Here is a tiny trained network, its code and every weight. The questions are about switching its units off for an input and a target symbol, where a switched-off unit gives its printed mean instead of its output.

import numpy as np


def w(rows, s, z=0):
    codes = np.array(rows[::2]) - 128.0
    scale = np.full(codes.shape[1], s)
    scale[-1] = z or s
    return codes * scale


def norm(h):
    return h / np.sqrt((h * h).mean(-1, keepdims=True) + 1e-5)


def softmax(a):
    e = np.exp(a - a.max(-1, keepdims=True))
    return e / e.sum(-1, keepdims=True)


def log_softmax(a):
    a = a - a.max(-1, keepdims=True)
    return a - np.log(np.exp(a).sum(-1, keepdims=True))


def net(x, mask):
    ids = ['ΔΣΦβζλτω'.index(c) for c in x.split()]
    T = len(ids)
    res = E[ids] + P[:T]
    u = 0
    for l in range(2):
        r = norm(res)
        for j in range(3):
            rows = slice(2 * j, 2 * j + 2)
            q, k, v = (r @ M[l][rows].T for M in (Q, K, V))
            z = softmax(np.where(np.tri(T) > 0, q @ k.T / 2**0.5, -1e9)) @ v
            o = O[l][rows]
            res = res + np.where(mask[u + j], z, o[:, -1]) @ o[:, :-1]
        u += 3
    return log_softmax(norm(res)[-1] @ U[:, :-1].T + U[:, -1])


Q, K, V, O = {}, {}, {}, {}
E = w([
[94,64,97,79,141],'Δ',
[183,86,47,99,178],'Σ',
[132,170,63,140,168],'Φ',
[182,146,60,130,170],'β',
[102,84,76,61,153],'ζ',
[117,147,116,176,101],'λ',
[29,3,97,64,131],'τ',
[132,116,116,188,113],'ω',
],0.018)
P = w([
[117,155,151,105,111],'0',
[65,216,137,164,208],'1',
[146,4,200,124,77],'2',
[95,134,125,105,91],'3',
[126,144,106,162,185],'4',
[182,87,181,93,76],'5',
[97,129,97,105,70],'6',
[129,133,123,151,189],'7',
[202,103,139,65,85],'8',
[133,144,77,136,49],'9',
[122,118,146,164,191],'10',
],0.016)
Q[0] = w([
[176,200,102,214,119],'L0H1',
[128,24,126,109,80],'L0H1',
[59,195,136,166,107],'L0H2',
[240,211,195,89,173],'L0H2',
[111,104,94,138,55],'L0H3',
[250,141,175,158,108],'L0H3',
],0.013)
K[0] = w([
[204,158,169,222,108],'L0H1',
[102,19,111,107,89],'L0H1',
[120,130,140,226,151],'L0H2',
[170,182,200,148,192],'L0H2',
[109,119,55,202,92],'L0H3',
[162,134,159,248,158],'L0H3',
],0.012)
V[0] = w([
[91,88,134,141,110],'L0H1',
[199,185,133,159,117],'L0H1',
[122,50,85,254,194],'L0H2',
[190,62,52,129,98],'L0H2',
[168,142,228,179,116],'L0H3',
[103,137,56,139,180],'L0H3',
],0.0085)
O[0] = w([
[190,212,112,152,121,229],'L0H1',
[50,129,123,62,126,8],'L0H1',
[99,138,83,159,250,205],'L0H2',
[105,73,157,132,48,235],'L0H2',
[48,2,129,46,73,4],'L0H3',
[176,131,142,139,170,210],'L0H3',
],0.0072,0.0033)
Q[1] = w([
[7,218,82,118,123],'L1H1',
[184,87,100,124,51],'L1H1',
[54,238,202,149,151],'L1H2',
[25,155,217,110,172],'L1H2',
[228,152,141,161,77],'L1H3',
[83,131,149,110,189],'L1H3',
],0.015)
K[1] = w([
[123,89,211,97,227],'L1H1',
[152,118,9,108,100],'L1H1',
[69,140,222,115,228],'L1H2',
[116,66,229,91,203],'L1H2',
[157,213,42,198,111],'L1H3',
[115,102,159,118,196],'L1H3',
],0.014)
V[1] = w([
[182,134,179,96,133],'L1H1',
[90,220,163,139,123],'L1H1',
[146,93,176,222,103],'L1H2',
[116,218,78,156,63],'L1H2',
[91,215,132,119,199],'L1H3',
[87,123,135,84,246],'L1H3',
],0.013)
O[1] = w([
[104,179,145,140,58,66],'L1H1',
[57,182,116,66,163,124],'L1H1',
[129,163,186,80,241,174],'L1H2',
[101,160,87,248,127,254],'L1H2',
[124,129,48,84,129,102],'L1H3',
[167,164,55,182,146,35],'L1H3',
],0.011,0.0093)
U = w([
[161,192,248,112,60,106],'Δ',
[254,150,167,117,103,145],'Σ',
[162,196,99,117,192,252],'Φ',
[143,142,103,130,68,81],'β',
[183,167,168,121,62,127],'ζ',
[69,163,169,95,55,215],'λ',
[152,95,252,93,206,128],'τ',
[42,83,121,179,172,66],'ω',
],0.011,0.0031)

Each question gives the input, a string of symbols that net reads in full, and the target symbol t.
The units are the heads (2 rows each of Q, K, V and O). Each row of codes is followed by its name. A weight is (code - 128) times the scale printed after its matrix; where a second scale follows, it is the last column's (O and U).
mask holds one flag per head, layer by layer. A switched-off head (its flag False) gives its mean, the last column of its rows in O, instead of its output. The means were averaged over made-up inputs and are rounded, as every weight is.
A unit's drop is (log p(t) with every unit on - log p(t) with that unit switched off) / (log p(t) with every unit on - log p(t) with every unit switched off).
The circuit of an input: a set's keep is (log p(t) with only the set's units on - log p(t) with every unit switched off) / (log p(t) with every unit on - log p(t) with every unit switched off). Starting from all 6 units, units are removed one at a time, each time the one whose removal leaves the highest keep (on an exact tie, the one counted first), for as long as the keep stays at least 0.8.
circuit, biggest first: the units of the circuit, biggest drop first
most important unit: the unit with the biggest drop
which heads matter: for each layer, one digit per head in row order, 1 if its drop is at least 0.15 and else 0, layers parted by /
input ω ω ω ω ω ζ β ω Φ ω ω, target τ: most important unit	L0H3
input β ω ζ λ Δ ω, target ω: circuit, biggest first	(L1H2, L1H1, L0H3)
input ζ λ ω, target λ: circuit, biggest first	(L0H2, L0H3, L1H1)
input Δ τ Φ, target Δ: which heads matter	010 / 100
input Δ τ Σ β λ τ, target β: circuit, biggest first	(L0H1, L1H2)
input λ ω λ τ Δ, target Φ: circuit, biggest first	(L0H3, L1H3)
input λ ω λ λ ω λ ω λ, target τ: which heads matter	001 / 011
input ω β τ ω ω ω Δ, target Δ: which heads matter	111 / 001
input ζ ω Δ ω Σ τ ω β Σ, target τ: which heads matter	000 / 011
input λ Σ ω ω Φ λ Φ Δ λ, target Φ: circuit, biggest first	(L1H3, L1H2, L0H3)
input τ τ ω, target Σ: which heads matter	111 / 111
input ω ω ω Δ ζ ω λ, target λ: circuit, biggest first	(L0H1, L1H3)
input ω τ ω ω Σ ω β λ ω, target β: which heads matter	000 / 010
input τ Φ ω, target Σ: most important unit	L0H1
input Δ ω ω Φ Φ τ, target Φ: circuit, biggest first	(L1H3, L0H1, L0H3)
input ζ Δ Φ Δ τ Φ, target Δ: circuit, biggest first	(L0H2, L1H1, L0H3)
input λ Δ λ ω ω λ ω ζ λ, target τ: circuit, biggest first	(L1H3, L1H1)
input Δ Σ Σ Δ λ τ τ, target τ: which heads matter	110 / 001
input Δ λ ω, target Δ: circuit, biggest first	(L0H2, L1H1)
input ω ω ω λ Δ τ τ λ τ, target Σ: most important unit	L0H1
